Below are the code and all the weights of a small trained network. Each question names an input and a class and asks about switching units off, where a switched-off unit gives its printed mean instead of its output.

import numpy as np


def w(rows, s, z=0):
    codes = np.array(rows[::2]) - 128.0
    scale = np.full(codes.shape[1], s)
    scale[-1] = z or s
    return codes * scale


def norm(h):
    return h / np.sqrt((h * h).mean(-1, keepdims=True) + 1e-5)


def f(y):
    return y / 2 * (1 + np.tanh(0.7978845608 * (y + 0.044715 * y**3)))


def log_softmax(a):
    a = a - a.max(-1, keepdims=True)
    return a - np.log(np.exp(a).sum(-1, keepdims=True))


def net(x, mask):
    res = np.array(x, float).reshape(1, 5) / 4 @ E
    u = 0
    for l in range(4):
        y = f(norm(res) @ A[l][:, :-1].T + A[l][:, -1])
        res = res + np.where(mask[u : u + 6], y, B[l][:, -1]) @ B[l][:, :-1]
        u += 6
    return log_softmax(norm(res)[-1] @ U[:, :-1].T + U[:, -1])


A, B = {}, {}
E = w([
[156,85,88,134,111,177],'x0',
[19,129,83,74,4,99],'x1',
[93,28,208,96,164,232],'x2',
[149,216,201,25,137,155],'x3',
[181,132,34,178,59,166],'x4',
],0.0037)
A[0] = w([
[179,100,160,202,216,41,39],'0.n0',
[37,8,210,91,178,166,4],'0.n1',
[157,242,207,80,175,147,37],'0.n2',
[115,99,77,107,123,123,119],'0.n3',
[52,175,153,101,97,46,47],'0.n4',
[2,185,146,51,86,4,30],'0.n5',
],0.0061,0.0026)
B[0] = w([
[136,124,131,212,164,67,191],'0.n0',
[69,53,210,183,123,236,237],'0.n1',
[235,172,96,69,124,178,222],'0.n2',
[157,179,172,194,65,175,135],'0.n3',
[56,146,133,111,127,108,178],'0.n4',
[2,223,130,128,95,54,252],'0.n5',
],0.0077,0.0035)
A[1] = w([
[151,86,173,108,106,89,62],'1.n0',
[73,50,177,95,164,181,22],'1.n1',
[141,67,66,137,9,139,33],'1.n2',
[214,202,186,1,187,151,3],'1.n3',
[84,28,210,74,157,168,43],'1.n4',
[168,80,235,82,63,40,43],'1.n5',
],0.0082,0.0017)
B[1] = w([
[140,141,90,92,152,137,110],'1.n0',
[109,137,165,147,141,192,211],'1.n1',
[147,94,78,122,73,139,181],'1.n2',
[252,149,198,96,59,106,253],'1.n3',
[93,106,160,164,139,205,231],'1.n4',
[114,121,122,129,126,114,111],'1.n5',
],0.013,0.0045)
A[2] = w([
[38,195,113,68,130,81,15],'2.n0',
[152,137,91,166,248,98,28],'2.n1',
[192,112,162,89,138,102,67],'2.n2',
[86,161,116,87,97,148,129],'2.n3',
[81,112,78,136,131,114,58],'2.n4',
[98,90,155,81,182,195,1],'2.n5',
],0.013,0.00096)
B[2] = w([
[25,148,160,47,82,13,253],'2.n0',
[139,6,138,183,203,63,179],'2.n1',
[182,223,147,94,214,133,203],'2.n2',
[143,101,166,162,131,51,187],'2.n3',
[153,146,117,42,171,170,170],'2.n4',
[56,179,152,162,131,212,217],'2.n5',
],0.011,0.0055)
A[3] = w([
[122,134,92,138,179,117,3],'3.n0',
[62,127,169,141,175,254,15],'3.n1',
[145,105,146,206,148,88,26],'3.n2',
[119,195,73,171,173,135,7],'3.n3',
[135,160,75,145,126,116,75],'3.n4',
[127,114,26,97,120,177,22],'3.n5',
],0.0096,0.0011)
B[3] = w([
[141,86,174,162,104,126,117],'3.n0',
[46,152,156,135,162,246,254],'3.n1',
[100,110,108,98,209,122,143],'3.n2',
[128,70,193,92,84,127,113],'3.n3',
[108,41,151,72,111,157,127],'3.n4',
[132,151,59,146,81,152,146],'3.n5',
],0.011,0.0061)
U = w([
[64,132,186,161,149,229,251],'0',
[156,89,35,140,49,139,77],'1',
[253,192,180,93,143,116,54],'2',
[46,160,155,81,90,19,152],'3',
[151,44,121,179,213,66,81],'4',
],0.012,0.0013)

Each question gives the input, the list of numbers given to net, and the class t.
The units are the neurons (one row each of A and B). Each row of codes is followed by its name. A weight is (code - 128) times the scale printed after its matrix; where a second scale follows, it is the last column's (A, B and U).
mask holds one flag per neuron, layer by layer. A switched-off neuron (its flag False) gives its mean, the last column of its row in B, instead of its output. The means were averaged over made-up inputs and are rounded, as every weight is.
A unit's drop is (log p(t) with every unit on - log p(t) with that unit switched off) / (log p(t) with every unit on - log p(t) with every unit switched off).
The circuit of an input: a set's keep is (log p(t) with only the set's units on - log p(t) with every unit switched off) / (log p(t) with every unit on - log p(t) with every unit switched off). Starting from the 12 units with the biggest drops (on a tie, the unit counted first), units are removed one at a time, each time the one whose removal leaves the highest keep (on an exact tie, the one counted first), for as long as the keep stays at least 0.8.
circuit, biggest first: the units of the circuit, biggest drop first
top k neurons: the k neurons with the biggest drops, biggest first
k most important neurons of layer l: the k neurons of layer l with the biggest drops, biggest first
drop when u is switched off: that unit's drop, to one decimal
input [-7,1,1,1,1], class 3: top neuron : 0.n5
input [-1,2,-3,6,-3], class 3: circuit, biggest first : 0.n5, 2.n0
input [-4,-6,-6,-2,-8], class 4: circuit, biggest first : 0.n0, 2.n1
input [-3,3,0,-3,3], class 1: circuit, biggest first : 1.n2, 3.n1
input [-1,2,-1,7,-1], class 2: top 3 neurons : 0.n2, 1.n3, 2.n2
input [-5,2,3,7,-1], class 2: circuit, biggest first : 0.n2, 1.n3
input [-3,-6,-1,-2,-5], class 4: circuit, biggest first : 0.n0, 2.n1
input [-3,-4,-2,1,-1], class 2: top 2 neurons : 0.n2, 1.n3
input [-5,8,2,-1,8], class 3: top 2 neurons : 0.n5, 1.n3
input [5,-1,4,-4,5], class 1: top 2 neurons : 0.n1, 1.n2
input [1,-2,-1,1,-5], class 2: drop when 0.n2 is switched off : 1.8
input [5,-2,-2,-8,-1], class 4: drop when 0.n0 is switched off : 0.4
input [-3,-6,5,-7,8], class 4: drop when 1.n0 is switched off : 0.0
input [6,0,-1,1,2], class 1: drop when 0.n2 is switched off : 0.1
input [0,-7,6,4,7], class 2: most important neuron of layer 0 : 0.n1
input [-1,8,5,4,2], class 3: 2 most important neurons of layer 2 : 2.n0, 2.n3
